Each row has a class, written after it.
[  4   7  14 -73 -29 -17 -40  30  18 -49   8  22   9 -38  56  -2 -40  10
  61  16   0  23 -80  -6 -60 -39 -51  -4  27  43   7  52 -19 -10 -22]
venon
[ 52 -62   9  12 -11 -12  -2  -5  20  32   5  -4   0 -75  -3  18   5  25
  55 -40  22 -16 -37 -10  34  38 -37  40   7  29 -14 -18 -10  -8  26]
Sifu
[ 18 -17  -8   9  30 -17  22  45   5 -49 -13  10   4 -39  -3  22  -2 -51
 -47  -5 -28   3 -25  29  23  -3  12 -23  -4  46  63  -5  17   1   8]
sesas
[ 21  29  -2 -23   4  20  -4  10   0  38   9 -46  -2 -18  36 -11  -7  -1
  15  37  -7   9   3  19 -30  -4 -17   2 -22 -18   0 -12   0  -6 -18]
Gaso
[ 18  46  22 -20 -20   8 -12  13  -4   3 -33 -48 -22  45  43 -32 -20   7
 -47   8   6 -19 -11  57  -3   9 -22 -30  -8 -33  -3 -23 -42  21 -19]
pumi
[ 43  29  14 -15  -3  16 -16  24   8 -31  -3 -23  51 -78  11  17 -14  -5
  -4  12 -15  -7  -7  24  46   8  -8  11 -15  26 -15  11  22  41 -12]
Sifu
[ 31 -24 -21   0 -12  14  -3  20   5  12  16 -13  28  -1  -8  16 -11  21
  17 -21  39 -43   5  24  31   8  -5  28  -8  15 -13 -24  -8  19  24]
gilen
[-11   1  -6 -19 -16  19 -26  -6 -19  16  -5 -13  10  16   9  10 -25  13
 -21  -6   0   8 -10  -1  -9  15  -3  16 -11 -32 -20 -27  -5 -14  10]
Pevi
[ 21 -41   5   5 -13  10  14 -11   7  16 -12  -7  12  26  10   6 -26  29
  31 -11  15   1 -27 -14  47  24  44  12   1  24  -5  -3 -53 -16  -1]
pumi
[ 26   7  22 -21 -30   1 -34   0   3 -23  -6  23  19 -53 -11  15 -39  -5
   0   8 -19  23 -36 -17 -11  -4 -42   4  -1  43  -1  44  -8 -29  -4]
pumi
[ -8  13 -18   5   3  10   0   8 -22  35 -16   4 -17  89  44 -18 -13  10
   8  -4 -19  -3  11  53  -9 -36   9   3  -4  40  53  -6 -27  11  -7]
gilen
[ 10  -5 -29  -4 -10  20  -4  -4   5  56 -13  -9 -54  75  51 -20  20  -6
  33  -2  37  -4  -4  12 -44  -6  -3   1  -4 -25  18 -39 -61 -14   2]
Gaso
[ 13  10 -16  -1  18 -16  34  67   3 -56   5 -14  33 -21  39  16 -29 -11
 -29 -19 -62  -7 -19  80  53 -25   3 -26  12  75  71  21  20  25 -15]
pumi
[ 19  62   0  -6 -11  46 -81 -12   7   3  23 -20 -35  73  47  -3   6 -31
 -37  -3 -72  23  19  14   2 -30  83 -18 -11  41  63  16  26  15 -16]
nutim
[-16  16  -4 -16 -12  22   3   0  28  -5   5 -11   7 -11   3  13  15 -63
 -41 -15  21  22   1 -19  28   2  -3   2 -24  -9  11 -14  25  24  36]
Pevi
[-12 -42  27  -1   6 -10  33 -11   5  25 -15  18 -13 -51  -3  -9  16   2
  27 -27  32   6 -43 -54   9  25 -30   4  24 -11 -22  -4 -18  -1  13]
zub
[ 43 -61  -7   5  44 -47   4  25  -3  20  34  -3  19 -74 -46  11 -27  42
  69 -36 -21 -70 -33  58  34  19   4  27  43  51  -6 -11  12  36 -27]
gilen
[ 10  -7  -6 -12  25   0  -8 -34  25  32  29 -18  -9 -34 -33   6  13 -19
  33 -14  -4  18 -11 -36 -10  12 -26  35  -1  18 -12 -17  19  -1  29]
Pevi
[ 61 -19  -2 -13   9 -16 -30  31  17 -15   5   4 -14 -13  -5   2 -39   6
 -50 -38 -30 -25  -9  47  -7  19 -54   0  -5  41  46  -4   2  -8  23]
gilen
[ -3 -41  -5   4   5 -13  11   1   0  18   5  -9  -5 -41  -4  14   2   2
  26 -16  11  -3  -6 -31  41  10  -1  32  12   8 -35  -7  -7  -3  18]
nofoz
[ 31 -15  18  45  -8 -35  32  12   7  39  -8  -7 -24 -49  22  -9  44 -29
   3 -42  55 -34 -27  53  45  35  32   5  12   8 -12 -30  -9  22  13]
nofoz
[  3 -36  -2  -2  16   4   5  15  22  34  -5  16   0 -76  38   4  21 -16
  52 -41  13  15 -45  -8  28  12  11  27   4  28 -10  10   7  16  27]
lovo
[ 40 -19 -23  11  38 -28  33  62  19 -29  16 -32  14 -48   2  30 -22 -43
 -24   2 -33 -23  -9  54  33  12  -1 -27   0  61  40 -17  54  14  34]
Sifu
[ 13  20  11 -35 -18 -10 -43   8   0  22  11   6  15 -21 -28 -16 -30  19
  21  13 -34  20  -8 -24  -3 -11 -56  11  21  59   3  71  12   2 -43]
gilen
[ 14  22  20   9 -15   6  29  18  21  23 -10 -50  37 -32  21   0  13  -5
   8   1  27  14 -18  15  46  17 -11   0 -17  21 -11  13  11  21  -1]
Sifu
[ 86  15 -15  11  24 -29 -13  58   8 -18 -24 -15  -8 -81  29   6   1 -59
 -31  10 -57 -30 -22  77  13  19 -11 -29   0  50  36 -13  32  16  -9]
Gaso
[ 17 -19  -8   0  20  -6   4  52  -2 -29  -3   2  -9  -5 -16  18 -21 -27
 -39 -28 -33 -17  -9  35  -9   6  -2 -21   9  18  28 -27  26   8  20]
nutim
[ 24  23   9  -2 -11  -9  -7  15  19 -15  -5 -26  24 -28  -3   4  11 -29
 -29 -29   6 -10 -31  28  33  29  21  -6   1   9 -10  -5  23  32   3]
Pevi
[-24   3  18 -14 -22  11   9  25  -6  33 -13   3  29 -10  15  11  -2  10
  -6 -18  38  14 -25 -12  38 -17   5   6  -6  12   9  17   6  22  -6]
gilen
[ 21 -27   0  11  25 -13  13 -13  21  37  32 -22  18 -53 -15  20  12  24
  57 -41   9  -3 -41 -18  33  40  29  44  12  50 -15  -6  12 -13  12]
Pevi
[ 22  -9 -13 -39 -38   8 -57  -1   4 -16   9  56 -21   6  28  -7 -23   7
  34 -18  10  12 -27 -20 -44 -19 -51  27  35  35  12  38 -70 -28  -8]
nofoz
[ -3  -1  19   0  -5   8   9  32  11  10  -2  -8  23 -48  13  27   1 -17
  14 -13  23   2 -33  28  29 -13 -19  12  -2  28  -1  11  -4  12 -14]
nutim
[ 17  -2  11 -21 -20  19 -37 -28  -5 -23  10  35   4 -41  17 -13 -16  10
  12  -5 -30  19  -4 -17 -16  -9 -66  24  16  21   4  37 -21 -10  -9]
zub
[ 12  -6 -18 -16 -23  13 -49   1  18   1  11  33   7  -3  41   6 -12  -1
  63  35   5  20 -20 -22 -27 -30 -51  25  -1  33  14  40 -47 -38 -15]
lovo
[ 45 -41 -10 -29 -25   1 -66  37  27 -26  31   4  35 -77  19  14 -41 -17
   9 -26 -10 -19 -57  19  37 -10 -92   2  33  48  37  34 -20   8 -21]
lovo
[-33  52 -28 -24  13  28  42  78 -27 -38  -7 -39  75 -56  53  11  -9 -25
   8  19 -48 -13  -5  27  53 -38 -30 -14  14  37  -9  27  49  60 -14]
zub
[ 34 -22  -6   1  -6 -18  30  43   2 -27 -22  33   1  -2  -1  -3 -22 -37
 -39 -19 -22   9 -18  39  15   8  10 -32   8  38  51  -7   0  15  13]
pumi
[ 11   7  15   5  -7   0  26  38  15 -17 -25 -35  39 -75  18  17  14 -32
  -9 -15  12  -5 -36  11  47  -1  -3 -11 -10  10  -1   5  19  27  -9]
Gaso
[ 35 -51 -16   0   4 -20  10  20  31  -5  31   2  17 -79  24  16  -9  22
  45 -40  19 -22 -43  17  31  36 -11  25  30  34 -12  13 -25 -19  11]
nofoz
[ 15  -1   7  -3   8   2   8  51 -10 -21 -18  24  -4 -25 -25   3 -19 -44
 -50 -30 -27  -6  -9  24 -16   9 -33 -21   7  22  33 -16  24  11  14]
nutim
[ 19 -29   6   9  15 -38  44  48  -6 -20 -10  19   2 -18  24   3 -13  -8
   5 -10 -22   3 -27  35  18   6  14  -4  -8  45  38 -16  17  -3   6]
venon
[ 11 -39  11  -3   2   7  -3 -14  -1  32   2  13  30 -65   7  13  -8  48
  60 -25  15 -13 -26 -27  45   7  23  47   8  41  -9   5  -2  12   7]
gilen
[  7 -22  17  -6 -20 -15  15  41  40  -6  20 -58  31 -15  21  -4  -7  -7
 -13 -11  35   4 -28  19  52  12  -3 -12  -4   9  -3  26  10  13  -2]
lovo
[ 14   9  -8 -18  -7   5 -50  -5   8 -26  -5  21   8 -67  21  11   4  -8
  17  22 -26  19 -39 -11  -9  -9 -21   1  12  18  15  32 -12 -13 -28]
sesas
[ 32  -3  16   4  33  -3 -35  21  27 -46  -1 -34 -12 -25  72  38  -9  34
 -73 -42 -20 -25 -31  37  79  29  13  -1 -34  -5  30 -33 -14 -14   0]
venon
[  8 -30 -15  11  11  -2  -5  13  23  -1  18 -30  13   1  20  -7   4  -4
  18 -40  11 -13 -32   3  41   7  29  -8  33  47  14  10  -1  20  13]
lovo
[ 74 -35 -10  17   9 -23  41  74   3 -60 -12  35  26 -22  10   8 -23  13
 -29 -52 -19 -24 -16  44  41  57   0   9 -12  71  39 -16  -2 -18  24]
venon
[ 34  -7   5 -21  -6 -10 -53 -14  10  -6  15  33  -6 -62  -7   6   2 -18
  17   7   8  17 -29  -4 -28 -27 -47   4  28  19  23  20 -23   5 -39]
Gaso
[  2  19  -9 -10  -7  15 -21  -5  -8  21   4 -25 -34  46  45  -9 -12   0
 -12   3 -33   3   8  43  -2 -22   8  -6 -13  -9  26 -23 -12   8  -1]
pumi
[ 31  -5  12   9 -17   5  21  40   0  20 -17 -15  40 -67  26  26  19 -13
   5  -6  37  16 -39   5  43   5  23   8 -15  25  -2   1  10   4  -4]
Gaso
[ 39 -21  11  19   7  -5 -18  -9  16  38  30  -7  -5 -97  23  19  34  21
  56 -63 -15   1 -40  10  36  13  26  44   7  55  14  18  20  -8 -10]
Gaso
[  5   1  25 -30 -42 -14 -32  21 -28  23 -57  29  10  25  43 -17 -40  26
  35  18   1  16 -72 -22 -22 -39 -32 -13  41  78  38  45 -47  -8 -39]
gilen
[-16 -32   2   7   7  -7  28  -8   9  23   5  -2   3 -40  -8   7   6  15
  38 -51   9   7 -29   0  41  12   9  19  18  25 -17   9  -3  14  11]
pumi
[-22   0 -25 -10 -38  -5  -6  15  20 -33  -7  20   1  36  42  -8 -19   3
  30  17 -13  12 -17 -22 -16  -5 -60 -16   0  10  18  33 -27 -50  -9]
venon
[ 59 -52 -22  -4   8 -11  13  64  -8  12  -8  34  19 -84  32  30  -1   0
  -2 -20 -29  25 -39  11  17  30  61  -2   2  30  31 -16  41  -8  15]
Gaso
[ 14  -9 -18  -9  -9   7 -44  15  26 -28   3  32  11 -13  31   4 -17 -13
  21  -4 -18   4 -31  -5  -2 -15 -55   1  11  37  36  39 -37 -21 -15]
lovo
[ 34  13   6 -14   7  -2  -6   9  18 -22  38 -27  13 -53 -10  16 -22 -19
 -17  16  -3  -9  12  36  40 -11 -32  12  -6  48  11  12   5  18  -5]
pumi
[  1 -48   2  25  12   6  33 -32   1  21   1  16  32 -68   2  10  26  19
  75  -1  23  15 -39 -27  29   7  42  34   4  20   6  -9 -22 -10  -5]
sesas
[ 68  -8  -4  13  34 -36   9  53   2 -23 -17  36  28  -8 -24  21 -11   5
 -35   5 -12   4 -23  25   1  -3  -8 -16   0  65  60 -11   0   0  -4]
gilen
[ 13  -1   9  -6   5  25  -1  -8 -14   9  11 -19 -12  34  34 -17 -20  29
 -18 -12 -17  -7  10  22  -1  10 -22  10  -9 -15  10 -16 -32 -11  -4]
zub
[-19 -23 -16  20  71 -27  80  67  16 -49  10  -9  28 -53  14  28 -11 -18
 -30 -38 -58 -11 -48  29  14  25  28 -58  11  11  42  -3  59 -10  25]
zub
[  66  -27   35   21  -21    3   36  -18   14   28  -35    1   92 -114
   35  -10   12   69   64    6   57    1  -49    0   56   51   42   29
   -5   20  -34   -7  -15   25    2]
gilen
[ 23 -20  -1   2  21 -26  13  30  13  -7   8  38 -16  -4 -12  10  -9  -4
 -61 -52 -24  42 -23  48   6  18   3 -21   4  22  49  11   2  -4   1]
pumi
[ 43  -9  -1  13  20   6   7 -35  14  31  11  21  10 -55 -22   1  45  13
  29 -31  14   9   0 -24  15  47  36  48 -12 -10 -17 -49  12  17  23]
Pevi
[ 32  21   2 -31  -7  14 -37  -8  -3 -24  -9  41  21 -17  29 -10 -10  33
  31  26 -24  47 -13 -39 -21  -2 -14  24  -8  28  -4  22 -20 -15 -19]
venon
[ 41  34  18  -5  -8  15 -71  11 -12   2 -19  64  13 -65  18  26   8   2
  21 -48 -58  -1 -69   9  38 -15   7   7  14  36  43  21 -24  24 -67]
pumi
[ 10 -10  18  -7  18   0  -3  -1   4  16   9 -31 -24   9  54 -12 -27  31
 -27  -9 -11  -3 -10  31  31  27 -21   3 -19   1  28 -22 -25 -24 -11]
venon
[ 24 -43 -49  14 -15  31 -17 -22  21 -19  23  42  -7 -15  -6  18  39  46
  36 -24  17  -2  16 -87   3  41  11  43  -5 -10   6 -17 -24 -60  40]
sesas
[-17 -31  14  35 -18  -6  17   3  20  59 -17 -10 -20  66  35 -12   4  -3
  17 -15  60   2 -39  23   5  20  -3  -8 -19 -27  10  -5 -67 -43  -8]
lovo
[ -7  19 -10 -16 -11   9 -29 -17   1   0   3  37   4  18 -11  12  -6 -15
   1  13   2  36  -7 -25 -35  -8 -20  17  -6   6   6  11 -17 -26  -5]
Pevi
[ 11 -15  -5 -20 -19  -9 -41 -10   7 -17  -1  42  11 -26  -4  22 -24 -16
  15   1  10  14 -53 -16 -37  -3 -35   9  20  24  10  10 -24 -29   3]
Pevi
[ 35 -24   1  -3  27 -22  -4  47  -7 -39   4  20  14 -74  26  27 -15  -9
 -46 -31 -37  -5 -34  22  46  -4  18  -9  23  42  53 -13  13  16  -2]
nofoz
[ 11 -16  22   4 -17  -5  44  26   5  10 -13 -37  40 -32  31  12   0  11
   9 -17  16  17 -34  29  74  -2  36   9 -11  29  -5   0   4  30   2]
pumi
